Below are the code and all the weights of a small trained network. Each question names an input and a class and asks about switching units off, where a switched-off unit gives its printed mean instead of its output.

import numpy as np


def w(rows, s, z=0):
    codes = np.array(rows[::2]) - 128.0
    scale = np.full(codes.shape[1], s)
    scale[-1] = z or s
    return codes * scale


def f(y):
    return y / 2 * (1 + np.tanh(0.7978845608 * (y + 0.044715 * y**3)))


def log_softmax(a):
    a = a - a.max(-1, keepdims=True)
    return a - np.log(np.exp(a).sum(-1, keepdims=True))


def net(x, mask):
    res = np.array(x, float).reshape(1, 7) / 4 @ E
    y = f(res @ A[0][:, :-1].T + A[0][:, -1])
    res = res + np.where(mask, y, B[0][:, -1]) @ B[0][:, :-1]
    return log_softmax(res[-1] @ U[:, :-1].T + U[:, -1])


A, B = {}, {}
E = w([
[128,124,134,131,131,123],'x0',
[77,140,104,252,178,207],'x1',
[117,127,122,126,129,122],'x2',
[190,177,73,143,214,72],'x3',
[127,128,129,123,132,130],'x4',
[184,38,38,108,135,188],'x5',
[132,130,127,129,125,129],'x6',
],0.013)
A[0] = w([
[113,77,63,240,235,223,114],'N1',
[47,125,175,150,60,136,149],'N2',
[47,26,159,142,49,180,203],'N3',
[69,197,152,176,147,156,90],'N4',
[201,159,112,77,223,52,141],'N5',
[164,28,83,81,112,170,162],'N6',
[165,38,88,103,89,170,143],'N7',
[57,164,113,253,151,218,181],'N8',
[190,122,52,125,184,172,104],'N9',
[91,249,227,140,106,91,255],'N10',
[172,174,68,208,255,117,110],'N11',
[167,82,163,74,49,162,148],'N12',
[132,135,113,77,127,146,123],'N13',
[139,235,157,144,215,63,137],'N14',
[176,68,25,138,181,174,113],'N15',
[131,167,190,89,98,61,167],'N16',
[95,130,210,87,16,88,223],'N17',
[188,167,52,147,220,47,191],'N18',
[62,94,167,174,117,203,103],'N19',
[144,161,57,200,239,167,94],'N20',
],0.009,0.0083)
B[0] = w([
[80,138,119,163,79,227,216],'N1',
[96,153,177,111,172,225,189],'N2',
[152,54,121,116,187,193,232],'N3',
[128,162,79,176,220,113,170],'N4',
[174,167,89,90,116,42,203],'N5',
[189,24,103,125,102,99,201],'N6',
[174,28,90,128,130,133,192],'N7',
[117,161,105,205,216,194,234],'N8',
[125,147,123,120,45,159,166],'N9',
[53,232,211,139,144,104,250],'N10',
[55,149,120,176,60,122,194],'N11',
[130,45,154,117,81,126,189],'N12',
[135,94,107,115,108,109,139],'N13',
[124,188,114,201,143,13,208],'N14',
[108,114,122,100,1,182,186],'N15',
[101,178,174,105,42,94,194],'N16',
[32,97,237,43,92,148,231],'N17',
[149,231,108,103,31,77,216],'N18',
[159,153,126,142,192,202,183],'N19',
[65,138,130,165,66,150,185],'N20',
],0.0085,0.018)
U = w([
[50,146,165,116,61,172,252],'0',
[152,189,145,97,140,44,43],'1',
[190,35,135,80,149,116,178],'2',
[232,134,38,82,95,81,127],'3',
[111,175,162,135,254,179,98],'4',
[97,178,93,220,174,86,78],'5',
[168,81,70,164,182,209,51],'6',
],0.0092,0.0034)

Each question gives the input, the list of numbers given to net, and the class t.
The units are the neurons (one row each of A and B). Each row of codes is followed by its name. A weight is (code - 128) times the scale printed after its matrix; where a second scale follows, it is the last column's (A, B and U).
mask holds one flag per neuron, in row order. A switched-off neuron (its flag False) gives its mean, the last column of its row in B, instead of its output. The means were averaged over made-up inputs and are rounded, as every weight is.
A unit's drop is (log p(t) with every unit on - log p(t) with that unit switched off) / (log p(t) with every unit on - log p(t) with every unit switched off).
The circuit of an input: a set's keep is (log p(t) with only the set's units on - log p(t) with every unit switched off) / (log p(t) with every unit on - log p(t) with every unit switched off). Starting from the 12 units with the biggest drops (on a tie, the unit counted first), units are removed one at a time, each time the one whose removal leaves the highest keep (on an exact tie, the one counted first), for as long as the keep stays at least 0.8.
units of the circuit, in order: the units of the circuit, biggest drop first
unit that matters most: the unit with the biggest drop
top k neurons: the k neurons with the biggest drops, biggest first
drop when u is switched off: that unit's drop, to one decimal
input [6,-7,1,5,-7,1,-1], class 3: unit that matters most => N10
input [-7,-1,-5,3,1,1,7], class 3: units of the circuit, in order => N10, N17
input [-2,-3,8,1,-3,-6,-3], class 1: units of the circuit, in order => N1, N14
input [-3,7,-4,6,-6,1,5], class 0: top 3 neurons => N1, N15, N20
input [1,6,-8,6,-3,1,-3], class 0: top 4 neurons => N1, N15, N20, N9
input [1,6,-3,-7,0,1,-8], class 6: top 2 neurons => N10, N3
input [-5,-7,8,1,4,-5,-6], class 1: top 2 neurons => N1, N5
input [-4,5,-2,1,7,0,-6], class 5: top 2 neurons => N17, N8
input [7,0,4,2,-5,5,-5], class 3: top 2 neurons => N17, N10
input [4,4,6,4,-7,0,8], class 5: top 2 neurons => N17, N8
input [-1,1,0,0,-8,-8,6], class 4: drop when N11 is switched off => 0.1
input [-7,1,-8,8,6,8,4], class 0: drop when N9 is switched off => 0.2
